[147 117 105 140 139] >> 139

[[147 128 120 128 118 125]
 [148 126 116 115 121 112]
 [150 122 122 123 121 122]] >> 122

[146 107 115 148 111 157] >> 157

[148 155 109 128 127] >> 127

[107 141 103 122 122 117 113] >> 113

[134 128 119 124 150 105 130] >> 130

[104 142 113 132] >> 132

[105 118 149 126 152] >> 152

[141 103 111 113] >> 113
---
[104 128 119 107 140]	104
[144 108 115 107 143 138 115]	144
[108 114 135 154 148 118 123]	108
[129 154 125 100]	129
[139 150 110 144 116]	139
[153 113 152 111 142]	153
[114 134 141 117  98 118]	114
[136 137 101 131]	136
[134 133 104 129 128 129]	134
---
[[132 139 127 123 129]
 [106 133 125 124 135]]
133

[[103 137 131 141 131  99 105]
 [103 144 132 157 133 110 119]
 [103 116 136 130 115 115 123]]
116

[[121 114 115 141 119]
 [131 143 135 112 137]
 [113 134 120 104 134]]
134

[[122 148 111 110  99 114 136]
 [112 129 129 132 138 114 136]]
129

[126 115 134 146 154]
115

[[156 149 131 136 121 134]
 [153 150 139 116 130 108]]
150

[146 115 140 120 150]
115
---
Q:
[[104 151 142 130 132]
 [123 126 126 123 133]
 [129 124 115 106 142]]
A: 104, 142

Q:
[[122 139 129 125 132 129 131]
 [116 140 124 136 126 150 126]
 [122 133 128 131 115 147 131]]
A: 122, 131

Q: [126 101 120 140 136]
A: 126, 136

Q: [ 99 130 118 112 126 115 137]
A: 99, 137

Q: [150 147 117 113 118 121 137]
A: 150, 137

Q: [113 120 138 153 123 142]
A: 113, 142

Q:
[[145 124 130 129 150 121 118]
 [127 118 122 113 112 120 117]]
A: 145, 117
---
Q: [149 130 117 118 141 121 123]
A: 123
Q: [141 124 101 102]
A: 102
Q: [122 104 123 126 121 138 122]
A: 122
Q: [130 122 115 107 142 106 146]
A: 146
Q: [151 115 134 127 119]
A: 119
Q: [105 142 136 139 128]
A: 128
Q: [152 123 142 112 143]
A: 143
Q: [156 120 117 142]
A: 142
Q: [131 137 142 144 107]
A: 107
Q: [118 146 156 122]
A: 122
---
Input:
[[128 130 128 117 114 110 143 126]
 [119 120 138 140 136 122 143 118]
 [126 127 152 126 145 122 130 137]
 [113 110 129 124 116 140 130 130]
 [135 142 128 133 117 143 143 125]
 [128 112 138 112 120 111 120 125]
 [151 137 135 141 130 109 139 133]
 [148 123 115 122 122 146 128 142]
 [122 118 138 121 147 137 117 138]
 [123 127 139 119 122 141 141 137]
 [123 137 119 134 142 133 134 147]]
Output: 119

Input:
[[133 119 121 139 120 123]
 [127 121 119 136 123 117]
 [140 125 134 110 134 124]
 [134 123 120 111 136 115]
 [141 121 127 109 136 121]
 [129 138 149 121 129 128]
 [135 122 122 120 128 127]]
Output: 127

Input:
[[138 111 128 134 128 133 123 101 129 125 128 113 140 118]
 [125 121 140 119 142 113 139 126 133 124 113 131 132 129]
 [135 123 124 120 133 124 136 136 125 123  99 136 114 142]
 [126 129 120 141 124 113 128 118 123 115 121 136 124 131]
 [135 133 115 125 118 129 126 135 120 125 109 141 108 142]
 [116 152 121 140 120 120 126 141 123 121 148 142 119 132]
 [140 117 123 120 129 131 130 123 127 121 103 125 120 132]
 [119 132 143 116 140 122 135 139 135 131 128 127 131 124]
 [124 128 144 120 141 125 139 141 139 134 127 126 135 130]
 [131 133 127 119 125 139 127 138 130 128 124 124 119 126]]
Output: 125

Input:
[[141 128 155 134 119 143 123 111 140 106]
 [152 130 132 141 101 112 107 149 152 116]
 [119 123 107 104 112 122 108 111 112 117]
 [121 142 140 138 124 152 130 111 109 137]
 [124 144 120 150 139 119 150 111 136 128]
 [114 138 117 129 150 121 126 141 139 144]]
Output: 152

Input:
[[131 123 127 129 119 136 126 113 132 124 132 126 134 120]
 [135 116 108 130 113 138 129 131 132 121 134 134 135 112]
 [127 132 129 137 137 133 138 114 134 134 143 115 139 117]
 [132 110 134 114 117 122 124 136 135 113 138 110 118 130]
 [122 125 126 118 118 130 117 122 128 133 124 140 131 152]
 [136 115 145 136 130 141 130 115 142 114 124 118 122 136]
 [123 126 124 111 142 123 117 109 120 138 130 115 122 132]]
Output: 135

Input:
[[128 124 123 131 134 122 127 112 130 130 129]
 [117 124 125 129 100 121 127 129 130 130 106]
 [129 122 146 129 129 134 111 130 125 130 124]
 [116 124 116 129 117 122 127 129 137 130 120]
 [136 120 129 119 130 122 127 129 116 116 138]
 [128 124 121 129 129 122 134 131 145 130 138]
 [130 117 136 125 136 122 127 121 128 133 129]
 [134 128 129 131 117 120 127 129 130 126 129]
 [128 124 129 133 129 131 113 125 130 130 125]
 [118 124 140 129 142 125 132 129 130 126 129]]
Output: 117
